Below are the code and all the weights of a small trained network. Each question names an input and a class and asks about switching units off, where a switched-off unit gives its printed mean instead of its output.

import numpy as np


def w(rows, s, z=0):
    codes = np.array(rows[::2]) - 128.0
    scale = np.full(codes.shape[1], s)
    scale[-1] = z or s
    return codes * scale


def norm(h):
    return h / np.sqrt((h * h).mean(-1, keepdims=True) + 1e-5)


def f(y):
    return y / 2 * (1 + np.tanh(0.7978845608 * (y + 0.044715 * y**3)))


def log_softmax(a):
    a = a - a.max(-1, keepdims=True)
    return a - np.log(np.exp(a).sum(-1, keepdims=True))


def net(x, mask):
    res = np.array(x, float).reshape(1, 8) / 4 @ E
    u = 0
    for l in range(2):
        y = f(norm(res) @ A[l][:, :-1].T + A[l][:, -1])
        res = res + np.where(mask[u : u + 4], y, B[l][:, -1]) @ B[l][:, :-1]
        u += 4
    return log_softmax(norm(res)[-1] @ U[:, :-1].T + U[:, -1])


A, B = {}, {}
E = w([
[86,118,144,115,118,121,140,100,122,106,120,158],'x0',
[47,81,208,66,108,128,94,143,132,84,171,58],'x1',
[181,116,126,118,180,136,109,216,112,161,95,119],'x2',
[119,193,168,108,100,119,53,153,174,110,124,42],'x3',
[107,119,108,133,221,143,147,137,115,146,171,73],'x4',
[139,110,70,145,211,127,139,116,124,139,147,142],'x5',
[98,60,109,96,170,123,125,191,26,121,115,158],'x6',
[130,116,168,114,113,153,33,246,112,135,25,139],'x7',
],0.013)
A[0] = w([
[9,110,189,84,149,145,125,167,76,85,255,149,48],'0.n0',
[124,232,166,139,79,171,117,128,189,123,167,115,13],'0.n1',
[196,87,153,105,161,191,34,246,44,183,9,104,7],'0.n2',
[170,106,32,113,164,135,162,70,177,171,119,88,189],'0.n3',
],0.0092,0.0022)
B[0] = w([
[58,87,55,45,148,157,215,104,112,112,61,37,200],'0.n0',
[146,137,136,126,82,129,56,87,188,147,106,93,175],'0.n1',
[149,109,159,143,185,60,80,251,80,64,134,181,250],'0.n2',
[181,158,158,121,166,186,183,183,104,164,231,114,198],'0.n3',
],0.013,0.012)
A[1] = w([
[201,145,137,191,179,164,73,156,115,224,164,2,70],'1.n0',
[205,153,51,131,222,79,128,103,43,71,169,68,2],'1.n1',
[241,55,30,204,240,122,182,41,67,199,194,232,118],'1.n2',
[203,144,183,103,6,134,95,165,144,72,21,117,156],'1.n3',
],0.0062,0.0085)
B[1] = w([
[129,179,116,139,166,128,132,183,203,52,161,29,159],'1.n0',
[39,114,137,156,34,210,153,202,225,150,110,173,137],'1.n1',
[163,115,58,200,120,169,222,83,96,170,119,252,254],'1.n2',
[78,161,218,116,84,116,40,91,115,170,113,185,198],'1.n3',
],0.011,0.0085)
U = w([
[133,167,212,125,15,85,34,19,188,140,80,146,72],'0',
[216,81,41,197,164,178,234,40,60,202,182,221,173],'1',
[210,215,114,164,188,168,121,100,195,147,236,35,3],'2',
[48,5,78,30,156,121,198,39,76,83,102,27,231],'3',
[193,59,173,140,188,56,40,224,38,55,51,192,212],'4',
],0.015,0.0059)

Each question gives the input, the list of numbers given to net, and the class t.
The units are the neurons (one row each of A and B). Each row of codes is followed by its name. A weight is (code - 128) times the scale printed after its matrix; where a second scale follows, it is the last column's (A, B and U).
mask holds one flag per neuron, layer by layer. A switched-off neuron (its flag False) gives its mean, the last column of its row in B, instead of its output. The means were averaged over made-up inputs and are rounded, as every weight is.
A unit's drop is (log p(t) with every unit on - log p(t) with that unit switched off) / (log p(t) with every unit on - log p(t) with every unit switched off).
The circuit of an input: a set's keep is (log p(t) with only the set's units on - log p(t) with every unit switched off) / (log p(t) with every unit on - log p(t) with every unit switched off). Starting from all 8 units, units are removed one at a time, each time the one whose removal leaves the highest keep (on an exact tie, the one counted first), for as long as the keep stays at least 0.8.
units of the circuit, in order: the units of the circuit, biggest drop first
top k neurons: the k neurons with the biggest drops, biggest first
k most important neurons of layer l: the k neurons of layer l with the biggest drops, biggest first
drop when u is switched off: that unit's drop, to one decimal
input [-7,-6,-8,-2,4,-4,-5,5], class 0: top 2 neurons : [0.n1; 1.n3]
input [5,4,-7,-3,-3,-1,-1,8], class 0: units of the circuit, in order : [0.n2]
input [3,8,8,8,-2,8,-4,-5], class 3: top 2 neurons : [0.n0; 0.n3]
input [5,-1,-4,6,-1,4,1,-5], class 2: 3 most important neurons of layer 0 : [0.n3; 0.n1; 0.n0]
input [-1,2,-3,8,8,-1,-2,4], class 0: units of the circuit, in order : [0.n3; 0.n1]
input [-4,-3,8,5,-4,-6,-6,-6], class 0: top 2 neurons : [0.n1; 1.n3]
input [7,-1,-5,-5,-7,7,-1,6], class 1: 2 most important neurons of layer 0 : [0.n2; 0.n1]
input [-8,-6,-8,3,-2,-7,2,-7], class 2: top 2 neurons : [0.n1; 0.n3]
input [-4,-4,-3,3,-1,4,-6,6], class 0: top 2 neurons : [0.n1; 1.n3]
input [-5,3,-8,-8,3,-1,4,7], class 3: top 2 neurons : [0.n0; 1.n3]
input [-1,-7,-7,1,-2,2,-8,0], class 2: drop when 0.n1 is switched off : 0.9
input [0,-1,3,3,-4,0,-3,1], class 0: drop when 0.n1 is switched off : 0.2
input [-5,4,-1,-4,1,-2,1,-3], class 3: drop when 1.n1 is switched off : 0.0
input [-6,8,5,6,-6,5,-4,-4], class 0: top neuron : [0.n3]
